Each row is shifted at random along 7 fixed directions that mean nothing.
Known rows, with every step that occurs
risufan sopas koza makag zenub: [ 12.5  27.4  18.7 -19.1   2.8 -10.6 -20.4 -16.5 -28.9  37.0  15.9   6.0
   0.3 -12.6  -8.4  19.8 -40.3   8.6  -6.9  -6.5 -20.0 -25.3  -2.3  -8.3
   4.1  -3.2   7.5 -34.0  14.3   8.8  62.4  26.2  11.9   2.2  22.4  27.2
   1.9 -20.6   8.2 -11.4  17.9]
zenub koza bagu zitov makag sopas tiro: [  1.6  12.7  21.4   0.9  11.6 -28.5 -19.6   1.4 -41.1  13.7  18.3 -14.0
   8.7  -2.8   3.5   8.5 -19.4  -2.1 -16.5  -1.6 -44.4  27.2 -19.3 -12.3
  -6.4  23.9  29.1  -7.9  -5.0   9.3  31.2  30.1  -6.1  19.1  23.4  15.5
 -18.7 -18.0 -17.8  14.2  16.7]
bagu zitov tiro sopas koza risufan zenub: [  4.8  25.2  10.5   0.7  21.8 -47.5 -46.9  16.6 -32.5  19.6  13.4  -1.6
  21.1  -0.2   0.4  19.1 -23.0   5.0 -18.3   5.0 -43.4  10.3  15.6 -15.5
  13.2   4.4  25.7 -42.6   3.4   4.7  30.3  30.8  29.0   2.8  31.6  42.2
  -3.9  -2.5   1.9  26.6   3.4]
risufan zenub zitov makag: [ -9.8  27.5 -24.4 -13.1 -17.7 -13.8 -34.8  35.9 -25.8  16.7  17.6 -16.3
  14.8  20.8 -10.6  16.0 -32.4  26.0 -11.7  -8.2 -28.3  34.2  -0.2 -14.6
 -31.0  30.5  10.0 -19.6  17.4 -11.3  21.5  12.3   2.7 -37.9  35.9  33.8
  30.8 -11.0 -21.5  30.9 -17.3]
tiro sopas zitov bagu: [-16.6   0.5 -29.3  -6.2 -23.1   3.2 -19.9   3.5 -41.1  -0.8  12.5 -24.8
 -13.8  23.3   0.3  -3.1 -12.3   3.6   3.7 -28.8   4.6  19.3 -18.4   7.8
  -5.5  14.9 -19.5 -20.4 -13.5   0.7  23.3  12.7 -17.3  -1.9   3.4 -26.3
  38.7   6.7 -19.2 -28.1 -26.5]
zenub zitov sopas koza makag tiro: [-17.0  28.4 -15.5 -15.8 -41.7 -11.1 -41.0   5.1 -51.6  21.7  10.6   0.7
   3.8  23.8  -9.4 -11.8 -26.6   7.9  -1.9 -10.9  -9.3  25.6  -6.0  -0.5
 -16.8  12.3  18.1  -8.6   8.2   0.1  51.7  23.8  -3.5  -9.7  11.9 -10.7
  17.5   1.5  -6.1   8.0 -21.2]
makag zitov sopas koza bagu risufan: [  4.5  17.6   3.7   1.0  -7.0  -4.3 -47.0 -12.0 -13.9  11.9  26.5  -3.6
   3.1  20.4   3.5  -9.5  -4.2  -0.9  -6.3  21.5 -16.7  19.5 -23.3  -6.8
  13.4  12.8   4.2 -10.9   8.0  -0.3  40.1  22.6  16.3   7.0  13.0  21.4
   8.1  12.6   9.5   4.9  -9.0]
makag risufan bagu zitov tiro sopas: [-15.6   0.9  14.7   7.4   5.5 -28.2 -22.0  -5.1 -29.7  15.0  20.8 -15.5
  11.0   6.3   5.4  -9.2   0.8   3.9 -15.8  23.7 -25.2  40.4  -6.0  -5.5
   7.5  13.7  19.0 -29.0  -9.0  22.2  22.1   3.1  -4.5  31.9  26.7   2.4
  -2.1  14.2  -2.9 -13.8  21.3]
tiro sopas koza risufan: [-14.8  15.4 -31.7 -11.4 -32.0   0.3 -37.6   6.3 -63.6   7.1  12.3  -9.0
 -16.2  28.7  -4.8 -10.2 -30.2  -4.7  10.2 -27.7   4.9  30.1 -16.7   5.7
  -4.1  19.0   2.3 -10.9   1.0 -13.3  58.0  25.6  15.3  -9.4  -6.1 -25.0
  29.7   3.5  -0.3 -14.4 -50.1]
risufan bagu zitov sopas koza: [-27.7  11.8 -11.9  -7.1 -22.2 -12.8 -33.2   9.8 -45.0   8.0  18.2  -8.0
  13.8  15.3   3.2 -16.0 -19.6   2.0 -16.3   0.9 -26.2  36.5 -23.1   8.3
  -5.8  22.6  -2.1   3.8  -5.2   2.9  21.5  33.7   5.7  -4.1  29.0   7.7
  15.3   0.4  -6.3  12.3   4.7]
tiro sopas koza bagu risufan: [ -3.8  22.5   3.5  19.7  17.7 -26.0 -30.6  26.9 -20.8  10.3  11.4  -5.6
  15.5  10.4  -4.1   8.0 -27.3   0.9 -25.7   1.0 -36.8  28.2  -6.1 -16.2
 -11.8  23.7  34.7 -18.3   5.1  -4.0  21.8  12.3  23.1  -2.9  10.6  20.6
  -4.2  -3.1  -5.1  18.6   0.2]
bagu risufan zenub zitov: [ -1.5  35.0 -13.9  -4.7 -29.6  -2.3 -39.3   5.8  -9.3  25.6   2.7   4.1
  16.6   4.6  -4.7  25.4  -7.7  20.0   4.1  -3.1 -30.6  -3.3   9.2 -11.0
  -5.6  17.3  19.5 -22.6  27.4 -15.8  18.3  23.4  29.0 -23.8  18.4  18.0
  26.7  -2.3  -1.4  19.6 -21.5]
zitov tiro sopas koza: [-20.1  17.0 -18.0 -19.7 -41.2   1.6 -49.2 -17.6 -71.9  20.3   5.8 -11.2
  -3.9  13.2  -2.9  -9.9 -11.6  10.8   1.4 -13.0   2.6  25.1  -6.8  14.7
   0.3   5.3  -5.9 -21.6 -10.0  10.9  46.8  30.9 -12.5   3.8  17.6 -21.4
  39.3  11.0  12.0 -34.7 -12.7]
tiro sopas koza makag zenub: [ -6.8   7.1   9.2  -2.4   3.8 -20.5  -1.2   8.9 -57.0  12.6   5.2   1.5
  -7.6  -6.3  -1.1  12.2 -39.3 -13.0 -12.2 -34.0 -29.0   5.0  -6.0  -4.0
   1.4  16.2  24.0 -14.9   5.2  -6.5  47.8  35.5  27.8  12.5   4.7  -8.0
 -14.3 -23.0 -15.1   1.4  -8.5]
zenub koza zitov bagu risufan sopas tiro: [-25.3  16.0 -11.0  -0.9  -9.4 -28.4 -30.6  26.1 -49.4   4.6  -3.5  -8.1
   8.6   8.9   0.8  -7.9 -18.3   1.1  -6.2 -17.5 -23.2  29.1   0.5  -0.7
  -3.7  12.7  22.8 -15.3 -14.1  -4.1  20.5  31.4   6.7   8.9   1.2 -18.1
  10.3   3.6 -13.2  10.6  -8.6]
bagu zitov makag tiro sopas koza risufan zenub: [-25.9  12.2  -0.2  -5.6  18.5 -32.0 -23.0  25.9 -40.6  18.3   8.2  -1.2
   3.1   9.0 -10.3 -15.9 -34.2   6.8 -15.0  -9.2  -4.5  18.8   6.7  -7.9
  -8.0   0.8  21.1 -38.9 -12.9  15.3  31.9  23.0   6.1  16.1   5.4  -5.8
   2.0  -3.2  -1.0 -18.2  16.6]
sopas zitov bagu risufan zenub: [-11.3   6.8  10.1   7.8  19.3 -20.8 -19.0  12.5  -6.6   5.2  11.7  -0.2
   4.9   5.7   3.0  -7.5  -7.4   5.5 -14.1   7.6 -16.3   1.7   2.0  -6.4
  16.3  -0.9   1.0 -35.9 -10.1   7.3   5.6  24.9  12.9  17.4   8.6  11.8
   3.4   7.2  -2.1  -7.7  20.3]
tiro sopas koza zitov bagu risufan: [-32.0  34.1 -10.4   7.0 -10.1  -3.5 -34.0  19.1 -60.0  29.2 -16.3 -16.1
  33.8   5.4 -11.9  12.5 -19.4  14.9 -26.2  -7.0 -24.6  10.7  -4.6   2.1
  -9.4  22.7  35.5 -18.7  18.3   3.1  19.8  19.7  17.4 -12.0   8.3 -25.2
  27.7   7.6  15.7   8.6   2.8]
zenub koza sopas zitov tiro: [  7.6   3.7  -7.5 -13.9   4.7   0.1 -20.7 -23.8 -43.8  15.9  26.2 -16.4
 -14.4   2.3   4.8  14.3 -15.2   3.5  14.5 -14.1 -14.8  -1.2 -33.2  -7.8
   2.0  25.0  -5.3 -19.2 -11.7   9.3  41.9  24.5 -22.5  11.7  19.8   1.7
  19.9 -15.8 -10.9 -30.0 -11.4]
zitov tiro sopas koza risufan: [-33.0  39.7 -37.9 -31.2 -42.0  20.8 -39.5   9.1 -77.0  37.2   2.9 -14.8
  12.2  20.4 -22.1   3.7 -56.9  17.0  -2.6 -25.7   4.2   9.6 -32.0   8.7
 -30.6  26.6  12.4  -3.0  20.6  -1.3  66.0  20.7  -5.3 -43.4  11.9 -25.6
  47.3 -15.5   8.7  -9.8 -16.4]
koza risufan zenub zitov: [ -5.4  26.1  -1.9  -6.9  -9.1  -0.9 -13.2  -4.3  -9.1  34.0   8.3  -0.5
  10.8  -8.2 -10.0  15.4 -21.5  18.6   5.1  -4.1 -16.5 -23.8 -11.8 -11.9
 -14.4  20.3  24.9 -28.1  16.0   8.8  35.7  10.9  -8.9  -3.2  13.2   3.4
  12.3 -13.4  -1.9 -23.1  10.2]
risufan sopas koza tiro: [ 15.1   5.2   3.5 -12.7  14.1 -22.6  -9.6  -1.9 -30.6   6.4  29.8   0.4
 -15.2  -1.9   6.4  15.3 -31.9 -12.9  10.2 -18.3 -30.9  -6.8 -25.2 -10.3
   8.2  23.9   3.2 -14.0  -7.5  -7.6  51.6  28.8  13.7   8.8  13.9  25.4
  -4.8 -26.0 -19.2   2.4 -15.2]
risufan zenub koza bagu sopas tiro: [-11.0  11.6  -1.7  -5.0 -14.9  -9.4 -33.2 -14.7 -37.8   4.2  10.5  -3.8
  -2.5   9.0   4.6 -23.1  -2.5   0.6   5.6   5.1  -1.0  17.9 -11.6   7.0
  16.5   0.4   3.8 -20.3 -21.0   8.1  32.6  35.3   0.9  26.9   4.6  -9.7
  14.4  16.1   4.3 -22.9  -2.4]
tiro sopas koza zitov makag risufan: [-13.0   2.8 -15.4 -19.7 -19.8   8.5 -18.7   1.1 -46.7  13.1  27.7 -14.8
 -22.9  27.1  -5.6 -10.8 -31.8  -2.2   6.9 -17.0   1.4  34.9 -30.7  -4.9
 -14.5  26.1  -0.4  -0.4   8.1  -4.4  52.3  18.6  -0.3  -3.0   7.4 -16.8
  16.2 -13.5 -12.2 -14.5 -23.9]
zenub koza bagu risufan sopas tiro: [  0.2   8.5  33.4 -12.0  15.5  -7.5   4.8 -22.3 -28.3  25.3  11.3  -5.2
   7.2 -30.3   4.7  15.2 -17.9  -2.6  -6.4   1.3 -37.5 -26.4 -38.2  -4.6
   5.5  21.3  19.2 -11.8   1.3  11.5  40.5  33.2  -9.2  26.3  16.9  11.3
 -20.5 -25.9  -4.9 -20.3  42.6]
koza makag tiro sopas: [ 12.9  20.8  17.6  -9.5  -6.4 -11.6 -17.6 -26.4 -37.6  39.1  16.2  -9.1
   3.3  -8.4  -6.8  28.1 -17.9  11.0  -4.9   1.5 -22.1  -0.9  -1.8  -8.0
  -2.3   9.9  17.4 -41.4  16.3  13.4  55.5   3.4   1.5   9.3  25.5  10.8
   6.1  -7.0   4.6 -24.1   6.0]
risufan bagu sopas zitov tiro: [-32.5   2.8 -11.2  -6.9  -5.3  -1.0 -13.3   1.6 -38.7   4.2  18.3 -12.8
   1.2  16.3   2.9 -28.5 -11.4   6.6  -4.2   4.6  -2.7  21.9 -31.9   7.2
   4.2  14.4  -7.3  -6.2 -25.1  17.5  15.7  24.0 -25.3  15.2  10.7 -18.7
  20.3   4.6 -11.5 -24.0  16.7]
risufan bagu zitov makag zenub: [ 11.8   2.7  22.6  -3.6  15.0  -9.9 -12.2  -9.7 -12.6  12.7  25.6  -0.1
  -5.3  -1.8   7.3  15.2 -11.5   0.1  -9.2   4.6 -31.7  -1.3  -6.5 -11.1
  16.8  10.0  -6.1 -22.9  11.4  -4.8  29.1  29.3  30.1  14.3  24.6  34.0
  -5.9 -12.3  -5.7  10.9   7.0]
koza makag sopas tiro: [  2.0  16.3  20.5 -11.0  -2.0  -6.7  -4.6 -15.9 -47.1  20.2  17.3  -6.4
  -0.6  -7.9   1.1  10.4 -27.9  -3.3  -5.5  -8.5 -30.5  -3.4 -31.8  -1.6
   4.4  18.5  13.8  -2.6   0.7   7.7  46.8  34.0 -11.1  12.3  14.8   1.4
 -11.1 -24.9 -13.6  -5.2  16.4]
makag sopas zitov bagu risufan zenub koza: [-27.0   1.6   7.0  -9.2 -20.2  -0.3  -8.7  -9.4 -33.1  19.2   2.0  -2.8
   2.2  -6.8   1.1  -9.1  -6.6  -1.5  -1.1  -6.8 -17.9   6.2 -22.4   0.4
  -7.1  22.3  20.6  -8.9   8.3   2.5  29.6  31.8  12.2  20.0   7.9 -19.7
  -0.8  -6.6   1.7 -18.2  18.5]
bagu zitov makag sopas koza risufan: [ 20.9  12.6  26.5 -15.1   3.4  -1.9 -24.6 -40.7 -38.7  25.2  36.8 -11.4
  -3.0  -3.4   6.9  10.0 -10.8  -9.4   0.8  19.2 -31.7  -5.2 -46.6  -5.8
  24.9  23.6   5.5  -6.1  18.6   7.5  68.7  36.1  12.0  18.4  24.4  30.1
 -12.3 -12.3  13.1  -6.0   3.5]
koza makag risufan zenub zitov bagu sopas: [ -3.8  20.6  -9.9  -1.0  -3.1  -9.9 -20.9   5.0 -24.1  20.6  10.3 -12.8
   9.3   9.3  -4.8  14.8 -12.8  12.9  -5.8   1.9 -21.8  20.8   6.7 -11.4
  -7.2  14.5  15.6 -32.6   9.8  -4.1  14.9  12.4  33.4  -2.0  19.0   9.1
  23.7   4.1   3.2   6.3 -10.2]
zitov bagu sopas tiro: [ -3.3  16.6  12.5  23.5  25.6 -36.7 -20.3  20.0 -22.7   0.8  15.7 -15.7
  17.8   6.5   4.2  -0.1 -16.3   6.4 -25.8   9.2 -40.7  37.6  -2.2 -10.9
  -0.3  14.8  23.1 -22.6 -26.6  15.8  -2.2  20.1  -4.0  16.7  20.6  17.0
  -5.3  -0.1 -17.3  13.1  24.9]
bagu zitov tiro sopas koza: [ -2.5  11.8   3.6   2.9  18.9 -28.2 -28.5   7.1 -41.0  19.7  18.6 -13.0
   3.1  -1.2  -2.1  14.7 -26.6   7.7 -17.6 -12.1 -35.1  29.8  -5.3 -13.3
 -16.6  20.9  19.5 -26.4 -15.5  16.4  22.1  20.1  -5.5   8.4  28.2  18.3
   4.0 -19.2 -11.2 -12.6  16.3]
makag zitov tiro sopas koza bagu: [-10.9  -2.2  -2.8   2.9   3.8 -28.3 -17.8  12.4 -46.9   0.9  15.1  -7.8
  -7.2   7.4   3.0  -5.7 -27.7 -17.1  -9.1 -26.8 -21.8  20.7 -23.2  -5.4
 -11.6  26.0  22.4  -8.8 -13.1   2.7  46.6  18.4 -12.0  20.0   8.3  -7.9
 -12.9  -9.1 -24.9  -8.3 -12.3]
zenub koza tiro sopas: [-32.0  20.5 -32.4 -15.8 -41.1   2.0 -28.8   5.5 -45.7  24.1  13.3 -15.9
   2.8  24.8 -16.2 -18.0 -34.0  16.4   7.2  -6.4  15.5  40.4 -16.3   5.0
 -27.3  20.9  15.5 -21.0  -1.5  11.2  54.0  -8.2 -11.9 -10.1   9.0 -29.8
  43.0   7.5  -1.3 -32.8 -12.0]
bagu risufan zenub koza sopas zitov: [  8.9  32.2 -23.5  -0.8   0.3 -26.7 -47.3  20.1 -17.5  16.5  23.1  -9.6
   4.8  18.2  -7.9  17.1 -36.0  11.8   3.0 -12.5 -24.7  25.9   0.9 -18.5
 -14.1  13.5  14.4 -27.7  -1.3  -2.0  31.5  15.6  13.1 -21.9  17.6  27.9
  25.3  -9.6 -14.8  11.3 -25.3]
risufan zenub zitov bagu sopas: [-12.8  12.6   9.3   1.5  12.5   2.7  19.4  -0.5 -27.1  27.7   5.6 -15.5
  24.7 -20.6  -1.9  32.6 -19.5   9.0 -17.8  -1.9 -45.5  -9.3 -24.6  -6.9
 -13.1  38.0  23.7 -13.1  16.7   1.6   4.3  17.8  24.5   0.2  28.7   5.7
   2.8 -23.9  -6.6   3.3  30.2]

Rows
[ -4.8  25.0   4.4  -3.5  -3.8 -27.3 -33.2  11.0 -27.0  33.9  22.3 -19.2
  23.5   9.0 -12.5  15.7 -30.4  18.3 -22.2  11.0 -33.2  43.1  -3.3 -17.8
 -33.1  24.0  35.2 -29.3  14.6  15.1  39.1  -8.0  -1.7  -8.6  40.0  26.6
   5.3  -8.1  -9.8  10.7  16.0] => zenub koza bagu zitov makag tiro sopas
[-29.8  15.1 -29.3 -20.4 -29.0   5.1 -30.4  11.5 -42.0   6.6  18.7 -17.1
   7.4  24.7  -3.9 -17.5 -30.9   8.5   0.9  -9.1  -3.3  29.2 -40.0   5.3
 -15.1  25.2   0.0   5.7  -8.6   1.5  31.2  27.7 -19.3 -14.2  15.2 -13.4
  28.2  -6.7 -21.0  -1.3  -8.7] => koza bagu risufan zenub zitov sopas tiro
[ -3.9  10.0  -1.1  12.6   6.1 -40.5 -36.2  10.1 -28.5   5.9  13.5 -26.0
   8.7  12.9   0.2  -2.4 -10.0   4.8 -14.5  -4.0 -19.1  30.9   3.0  -8.5
  -1.5   6.3  19.5 -42.5 -20.7  25.0  26.3   4.3 -21.3  22.2  15.7  -1.0
   8.8  15.5 -12.3 -13.1   2.7] => makag zenub koza tiro sopas zitov bagu
[-22.1  24.9  -4.0  -2.9   1.5 -22.4 -28.8  17.6 -52.2  24.6  -2.3 -10.2
  16.4   1.0  -9.4   4.8 -36.9   7.2 -11.4 -19.2 -23.1  15.1  -8.2  -8.5
 -21.4  18.6  39.6 -17.6  -7.0  12.4  34.4  25.4  -9.8   4.6  10.7 -18.4
   6.4 -13.8  -9.0  -1.5  13.4] => makag zitov bagu risufan zenub koza sopas tiro
[-23.4  -5.2   9.3  -0.1  -6.0 -12.6  -3.1  -6.5 -13.0   8.2  17.9  -5.2
   2.4  -3.9   4.8 -24.2  -1.0  -6.4   0.8  10.6 -15.7   8.3 -35.7  -2.9
   4.4  24.9  27.5  -7.1  -5.7  15.7  31.6  20.7 -10.6  36.6   6.1 -10.9
 -16.0   1.1 -12.9 -33.0  19.7] => tiro sopas koza bagu risufan zenub zitov
[  5.0  22.7  -1.5 -16.0 -10.5 -12.1 -47.6 -13.2 -43.7  27.0   8.0  -6.0
  10.9  -1.6   2.3  27.5  -5.8  10.3   1.4  -5.3 -34.6  -4.4  -2.4 -11.9
   2.5  16.4  18.4 -26.0  12.5  -2.1  36.6  33.0   6.3   0.6  30.5  16.5
  15.2  -6.6   3.0  11.4 -13.9] => makag sopas koza bagu risufan zenub zitov tiro
[-23.7  14.9   1.6 -12.1 -15.5 -12.8 -13.2   0.2 -64.1  17.0   2.6 -16.0
  15.8  -3.0   0.0  -0.5 -21.5   2.1 -10.8 -11.9 -27.1  13.3 -26.5   4.5
  -2.2  24.2  25.0  -4.7  -2.3  11.6  33.4  38.3 -17.3  11.2  17.0 -21.2
   0.2 -10.1 -13.7  -3.7   7.8] => koza makag risufan zenub zitov sopas tiro
[-10.7  24.7   4.6 -25.5 -20.7  -0.7 -21.9 -20.1 -58.5  35.4  -2.8  -4.5
   9.6 -11.3  -7.3  11.6 -19.0   5.7   6.3 -11.2 -13.8 -23.7 -19.6   1.7
   3.7  18.1  27.3 -21.9  19.1   7.6  63.4  34.8   2.8   7.1  11.2 -13.7
  13.8  -9.3  13.8 -15.5  -0.4] => sopas zitov makag risufan zenub koza tiro
[ -6.8   1.1  -3.4 -15.3  -4.1  -9.8 -21.5  -6.0 -34.7  19.7  27.4 -17.0
   2.6   5.7   2.0  16.0 -19.9  -0.7  -1.5  -1.1 -29.8  28.8 -26.6 -11.4
  -9.7  32.4  15.3 -13.0  11.7  -1.0  38.3  12.1  14.6   0.7  34.4  16.2
   5.7 -16.2 -15.5   4.5  -4.6] => makag risufan zenub koza bagu zitov tiro sopas
[ -5.0   7.2   7.4 -10.5   0.6 -24.9 -22.6   5.0 -23.3   2.3  22.8  -9.3
  -0.5   6.8   7.2  -9.1 -16.1  -5.0  -2.2   3.9 -26.6  19.0 -21.5  -6.4
  12.6  10.4   9.7 -10.4 -11.3   1.8  34.4  31.8   1.2  17.3  12.1  14.5
  -7.3  -4.5 -20.3   8.2   4.6] => koza makag zenub zitov bagu risufan sopas tiro
[-13.1  24.7  -1.9 -22.0 -26.3  -9.9 -24.6   8.4 -57.5  26.1   9.3  -7.5
  16.3   6.0  -6.0  17.0 -31.8   5.7 -10.1 -15.2 -35.9  11.6 -16.9  -3.4
 -16.1  25.8  20.3  -1.9  23.5  -6.6  45.1  34.8   9.0 -18.9  28.9   4.8
   5.1 -21.0 -15.5  31.3  -6.4] => risufan zenub koza sopas zitov makag tiro
[ -4.2  19.9   1.1  -3.6   9.7   5.0 -18.8  -2.3 -29.3  26.7   8.2 -16.6
   4.4   5.1  -8.7  19.3 -18.1  11.7 -12.7  -6.4 -16.2  -2.3 -18.4 -10.1
  -6.5  16.5  12.3 -26.2  12.5   4.6  26.1  16.0   8.5  -3.9   5.2  -1.2
  19.2  -9.4   2.9 -14.1   6.3] => koza makag tiro sopas zitov bagu risufan
[ -3.3  20.0   5.5 -12.8 -14.6 -16.3 -34.8   6.5 -36.8  19.9  13.1  -2.8
   9.4   9.6  -2.7  10.1 -16.9   4.6 -10.3  -4.8 -33.6  13.4  -8.2 -12.2
 -11.4  20.3  24.0 -11.1  18.0  -6.0  39.9  31.2   9.6  -3.9  23.1  15.9
  -3.0 -10.9 -10.9  26.1  -8.0] => sopas koza bagu risufan zenub zitov makag tiro
[-18.3  29.2  10.5 -11.5  -4.5 -23.6 -37.4  15.7 -46.3  27.0  -3.1   0.0
  31.9  -2.8  -6.3  12.0 -24.2   7.9 -27.0   4.2 -34.0   0.8   4.8  -1.6
   4.7   5.9  27.0 -27.2  21.7  -1.5  34.6  34.9  30.7  -6.8  27.6  18.5
   1.7  -0.1   9.3  26.9  13.9] => zitov makag tiro sopas koza bagu risufan zenub
[ -5.8  21.4  -3.5 -30.5 -12.0   1.4 -18.5 -12.5 -52.9  29.3   7.4  -4.3
   4.1  -8.6  -4.4  20.4 -32.0  -1.6   7.3 -20.3 -21.1 -27.8 -29.7   0.0
   2.9  20.9  15.0 -10.3  14.5  -3.1  62.0  36.5  14.7  -3.0  12.0  -3.2
  13.8 -23.3   1.9  -2.5  -6.8] => makag zenub zitov bagu risufan sopas koza tiro
[-16.8  -1.2  10.2 -13.3 -30.7 -10.8 -19.0 -24.7 -49.9  16.6  14.9  -6.7
  -5.5   6.4   3.7 -18.1   2.5  -8.1   3.7   9.9  -6.4  28.1 -16.4   6.4
  16.2  10.8  16.5 -19.7   6.8   6.6  56.8  20.6  14.8  33.1   9.0 -20.1
  -1.9  15.8   4.1 -25.5  -6.9] => bagu risufan zenub koza makag tiro sopas
[  4.8  21.9 -13.9 -32.4 -30.4  -2.7 -53.3 -15.2 -34.9  20.2  30.3 -11.8
  -1.7  19.4   0.0   5.1 -22.5   9.7   9.2  -3.1 -14.3  19.9 -24.5  -3.6
  -0.1  12.2 -11.4  -9.4   3.6   0.6  51.2  35.4  -6.3 -15.5  32.1  24.7
  27.3 -10.5 -11.7  10.5 -16.4] => risufan zenub koza makag zitov sopas tiro
[-14.5  11.5  10.9 -11.0  -4.1 -21.0 -17.3   7.6 -48.2  26.2  -4.9  -2.7
   4.1  -9.5  -4.1  16.3 -23.2  -0.1 -14.0 -21.5 -26.8  -8.8   6.6  -3.6
  -9.2  10.7  18.4 -29.1  17.1  -2.4  43.2  21.2   9.0   9.1  16.1  -4.5
  -0.8  -7.5   2.9  -3.3   5.8] => tiro sopas koza zitov makag risufan bagu
[-11.8   8.4 -17.5 -15.2 -13.7 -10.3 -26.4   6.1 -58.2  11.8   3.2  -5.2
  -4.5   4.8   3.3  17.0 -16.7  -0.8   4.7 -31.4 -28.5  10.4  -5.2  -7.6
  -6.0  25.4  16.6 -12.0   4.1 -16.2  31.6  38.1  19.1   0.5  14.7  -7.4
  15.4 -14.1 -14.7  13.4 -32.5] => risufan bagu sopas koza makag zenub zitov tiro
[  6.2   4.6 -12.5 -40.3 -33.1  19.5 -24.2 -31.1 -36.5  20.0  24.6   3.5
 -36.5  14.3  -1.1   3.4 -15.7  -4.8  29.2 -24.9   6.3 -13.7 -29.0  -3.4
  -1.2  11.3 -16.8  -8.6  14.1 -17.7  67.6  34.1  12.2   0.2   0.2  -4.4
  21.4 -16.7  -5.2 -22.0 -37.5] => zenub zitov bagu risufan sopas koza makag tiro
[-36.7  10.4 -16.0 -12.3 -32.6  -7.0 -29.5  16.7 -26.6  15.7   8.1  -6.0
   8.0  16.1  -6.9 -17.9 -22.2   6.5  -3.7  -7.5 -11.4  35.2 -16.3  -3.5
 -26.8  22.6  22.9  -6.5   6.3  -0.7  28.1  20.2   9.8  -6.1  13.0 -12.0
  14.0  -4.1 -10.4   1.0   6.9] => makag tiro sopas zitov bagu risufan zenub koza
[-15.5  14.8  -0.3 -19.6 -21.1  -0.2 -20.9  -7.5 -36.6  24.8   8.6   2.0
  -6.5   9.1  -8.4  -8.2 -21.3   2.9   3.0 -12.9  -3.2  -3.1 -18.8  -4.8
 -11.5  11.2  16.6 -14.3  11.1   2.4  51.3  26.4  -0.4   5.4   1.4 -13.9
   7.0  -9.0  -3.0 -13.6  -0.1] => sopas zitov bagu risufan zenub koza makag tiro
[ 15.0  17.2   1.3 -20.5   1.4  -5.2 -30.0 -26.4 -30.2  38.8  19.1 -18.5
   0.4  -7.0  -7.7  35.5 -19.5  13.6   7.8  -2.1 -14.1  -5.7  -9.7 -13.2
  -5.1  16.6  12.8 -49.6  15.0   9.2  57.7   2.5  11.6   2.2  27.7  19.3
  26.0 -10.1  11.4 -29.0  -2.7] => zitov bagu risufan zenub koza tiro sopas
[-24.5   0.3 -22.9  -8.6  -4.0 -13.6 -18.1  22.3 -26.9   8.2  29.7 -22.1
   2.1  22.6  -4.4  -7.0 -32.1   5.7  -3.8  -3.7 -12.9  48.6 -29.2 -11.6
 -26.0  34.6  16.9 -11.9  -6.9   4.9  29.8  -3.7 -10.3  -4.6  23.3   0.6
  14.2  -9.9 -30.1  -7.0  -4.1] => koza bagu risufan zenub zitov tiro sopas
